Below are the code and all the weights of a small trained network. Each question names an input and a target symbol and asks about switching units off, where a switched-off unit gives its printed mean instead of its output.

import numpy as np


def w(rows, s, z=0):
    codes = np.array(rows[::2]) - 128.0
    scale = np.full(codes.shape[1], s)
    scale[-1] = z or s
    return codes * scale


def f(y):
    return y / 2 * (1 + np.tanh(0.7978845608 * (y + 0.044715 * y**3)))


def softmax(a):
    e = np.exp(a - a.max(-1, keepdims=True))
    return e / e.sum(-1, keepdims=True)


def log_softmax(a):
    a = a - a.max(-1, keepdims=True)
    return a - np.log(np.exp(a).sum(-1, keepdims=True))


def net(x, mask):
    ids = ['ΔΛΠγεζθστφψω'.index(c) for c in x.split()]
    T = len(ids)
    res = E[ids] + P[:T]
    r = res
    for j in range(3):
        rows = slice(3 * j, 3 * j + 3)
        q, k, v = (r @ M[0][rows].T for M in (Q, K, V))
        z = softmax(np.where(np.tri(T) > 0, q @ k.T / 3**0.5, -1e9)) @ v
        o = O[0][rows]
        res = res + np.where(mask[j], z, o[:, -1]) @ o[:, :-1]
    y = f(res @ A[0][:, :-1].T + A[0][:, -1])
    res = res + np.where(mask[3:15], y, B[0][:, -1]) @ B[0][:, :-1]
    return log_softmax(res[-1] @ U[:, :-1].T + U[:, -1])


Q, K, V, O, A, B = {}, {}, {}, {}, {}, {}
E = w([
[87,113,13,186],'Δ',
[87,48,62,170],'Λ',
[134,166,200,168],'Π',
[58,81,190,236],'γ',
[112,156,230,229],'ε',
[182,57,225,139],'ζ',
[120,105,173,154],'θ',
[123,112,80,154],'σ',
[100,12,186,158],'τ',
[70,105,154,25],'φ',
[129,144,3,157],'ψ',
[157,130,120,144],'ω',
],0.017)
P = w([
[254,74,128,112],'0',
[180,99,159,116],'1',
[165,103,161,112],'2',
[154,110,152,116],'3',
[147,112,148,113],'4',
[144,112,151,111],'5',
[142,111,145,106],'6',
[136,116,147,108],'7',
[133,121,139,109],'8',
[140,113,154,96],'9',
[105,140,116,140],'10',
[133,116,138,106],'11',
],0.013)
Q[0] = w([
[115,100,155,163],'h0',
[127,158,62,131],'h0',
[135,139,115,140],'h0',
[152,141,99,101],'h1',
[132,63,82,112],'h1',
[254,80,88,231],'h1',
[83,167,123,142],'h2',
[112,79,133,133],'h2',
[135,102,136,96],'h2',
],0.02)
K[0] = w([
[104,109,162,70],'h0',
[151,105,141,174],'h0',
[138,132,147,116],'h0',
[206,147,81,106],'h1',
[55,71,79,86],'h1',
[38,203,144,3],'h1',
[75,146,110,141],'h2',
[124,65,128,134],'h2',
[114,102,103,79],'h2',
],0.018)
V[0] = w([
[26,125,168,13],'h0',
[52,186,81,97],'h0',
[218,96,65,58],'h0',
[233,198,129,70],'h1',
[121,5,134,103],'h1',
[148,133,33,186],'h1',
[103,146,143,206],'h2',
[151,73,90,138],'h2',
[211,118,155,253],'h2',
],0.012)
O[0] = w([
[200,123,17,177,143],'h0',
[108,146,54,157,17],'h0',
[168,25,110,2,176],'h0',
[248,110,127,5,125],'h1',
[107,67,69,164,208],'h1',
[38,72,196,69,55],'h1',
[181,75,111,99,112],'h2',
[75,132,110,161,165],'h2',
[106,104,74,40,247],'h2',
],0.0097,0.013)
A[0] = w([
[51,145,68,70,1],'n0',
[25,165,68,33,159],'n1',
[110,144,34,137,101],'n2',
[145,178,74,1,122],'n3',
[79,84,99,137,126],'n4',
[152,95,37,120,147],'n5',
[144,59,105,189,105],'n6',
[85,41,134,197,109],'n7',
[112,117,44,206,171],'n8',
[182,70,174,176,57],'n9',
[121,144,63,112,138],'n10',
[92,124,161,63,53],'n11',
],0.0094,0.0047)
B[0] = w([
[22,57,174,189,141],'n0',
[140,88,158,7,172],'n1',
[141,97,183,98,190],'n2',
[136,216,79,186,210],'n3',
[165,185,72,168,167],'n4',
[75,196,135,219,247],'n5',
[146,222,72,98,206],'n6',
[254,147,124,171,181],'n7',
[77,54,200,15,227],'n8',
[194,27,197,102,165],'n9',
[79,141,169,157,168],'n10',
[70,140,128,208,195],'n11',
],0.0093,0.015)
U = w([
[94,171,219,180,3],'Δ',
[87,52,36,200,151],'Λ',
[106,140,142,240,101],'Π',
[58,89,103,199,87],'γ',
[141,170,90,50,224],'ε',
[69,175,25,158,171],'ζ',
[128,108,70,122,101],'θ',
[164,98,111,97,204],'σ',
[90,107,78,123,120],'τ',
[176,110,1,137,95],'φ',
[58,142,114,131,26],'ψ',
[149,214,139,107,168],'ω',
],0.0096,0.0036)

Each question gives the input, a string of symbols that net reads in full, and the target symbol t.
The units are the heads (3 rows each of Q, K, V and O) and the neurons (one row each of A and B). Each row of codes is followed by its name. A weight is (code - 128) times the scale printed after its matrix; where a second scale follows, it is the last column's (O, A, B and U).
mask holds one flag per unit, heads first, then neurons. A switched-off unit (its flag False) gives its mean, the last column of its rows in O or B, instead of its output. The means were averaged over made-up inputs and are rounded, as every weight is.
A unit's drop is (log p(t) with every unit on - log p(t) with that unit switched off) / (log p(t) with every unit on - log p(t) with every unit switched off).
The circuit of an input: a set's keep is (log p(t) with only the set's units on - log p(t) with every unit switched off) / (log p(t) with every unit on - log p(t) with every unit switched off). Starting from the 12 units with the biggest drops (on a tie, the unit counted first), units are removed one at a time, each time the one whose removal leaves the highest keep (on an exact tie, the one counted first), for as long as the keep stays at least 0.8.
units of the circuit, in order: the units of the circuit, biggest drop first
most important unit: the unit with the biggest drop
top k neurons: the k neurons with the biggest drops, biggest first
heads that matter: for each layer, one digit per head in row order, 1 if its drop is at least 0.15 and else 0, layers parted by /
input φ ζ γ θ, target φ: top 2 neurons -> n6, n11
input ζ ε φ ε, target ζ: units of the circuit, in order -> h0, n5
input ε ε ζ γ ζ, target Π: top 2 neurons -> n8, n1
input ζ ω φ ω σ, target ζ: units of the circuit, in order -> h1, n5
input Δ Π Π φ, target Δ: heads that matter -> 011
input ζ ζ φ ζ ω ζ γ Π ζ, target ζ: heads that matter -> 101
input ζ ζ σ Δ ω φ ζ ε ω ω, target ζ: most important unit -> n9
input Λ ε ω ε ζ ε ε ζ, target Δ: heads that matter -> 110
input ζ ε ζ ζ Π ω φ, target ζ: units of the circuit, in order -> h0, n3
input ζ ω ζ ζ σ θ ω φ, target ζ: units of the circuit, in order -> h1, n3, n5
input ψ ω ζ φ, target ψ: units of the circuit, in order -> n11, h1
input ε ε ω Π ε ε ω, target ω: heads that matter -> 110
input φ Λ ζ ζ Λ ζ γ Λ, target φ: units of the circuit, in order -> n7, h1
input ψ Δ ε θ σ ω ζ Π τ φ, target ψ: units of the circuit, in order -> n11, h1, n1, n0
input ω Λ ζ ψ ζ σ ω ω σ ζ ζ τ, target φ: units of the circuit, in order -> n7, n4, n6, h1
input ζ Π ζ ε φ Λ, target ζ: heads that matter -> 011
input ζ σ ψ φ γ ζ Λ ζ τ τ, target ζ: units of the circuit, in order -> n5, h0
input φ ζ ζ Λ, target φ: heads that matter -> 100
input ε ω ε ε τ, target φ: heads that matter -> 010
input ζ φ γ ζ ω, target ζ: units of the circuit, in order -> n5, n7, h1
input ζ ζ ε ζ, target Δ: heads that matter -> 110
input ζ ψ ζ, target ψ: most important unit -> n11
input Λ θ τ ψ, target ψ: units of the circuit, in order -> h1, n0
input φ Π ζ Π ε, target φ: heads that matter -> 100
input φ ζ Π ψ ε ζ ε, target φ: top 2 neurons -> n8, n11
input ζ φ τ, target ζ: units of the circuit, in order -> n5, n6, h0
input ζ Π Π φ ζ σ Λ, target ζ: heads that matter -> 010
input ω ζ ζ ψ θ Π Λ Δ ζ γ, target Π: top 4 neurons -> n7, n1, n4, n2
input Λ ε ε ζ ζ ζ Λ ζ ω ω ζ φ, target Λ: top 2 neurons -> n0, n8
input ζ τ Π φ ω θ, target ζ: top neuron -> n5
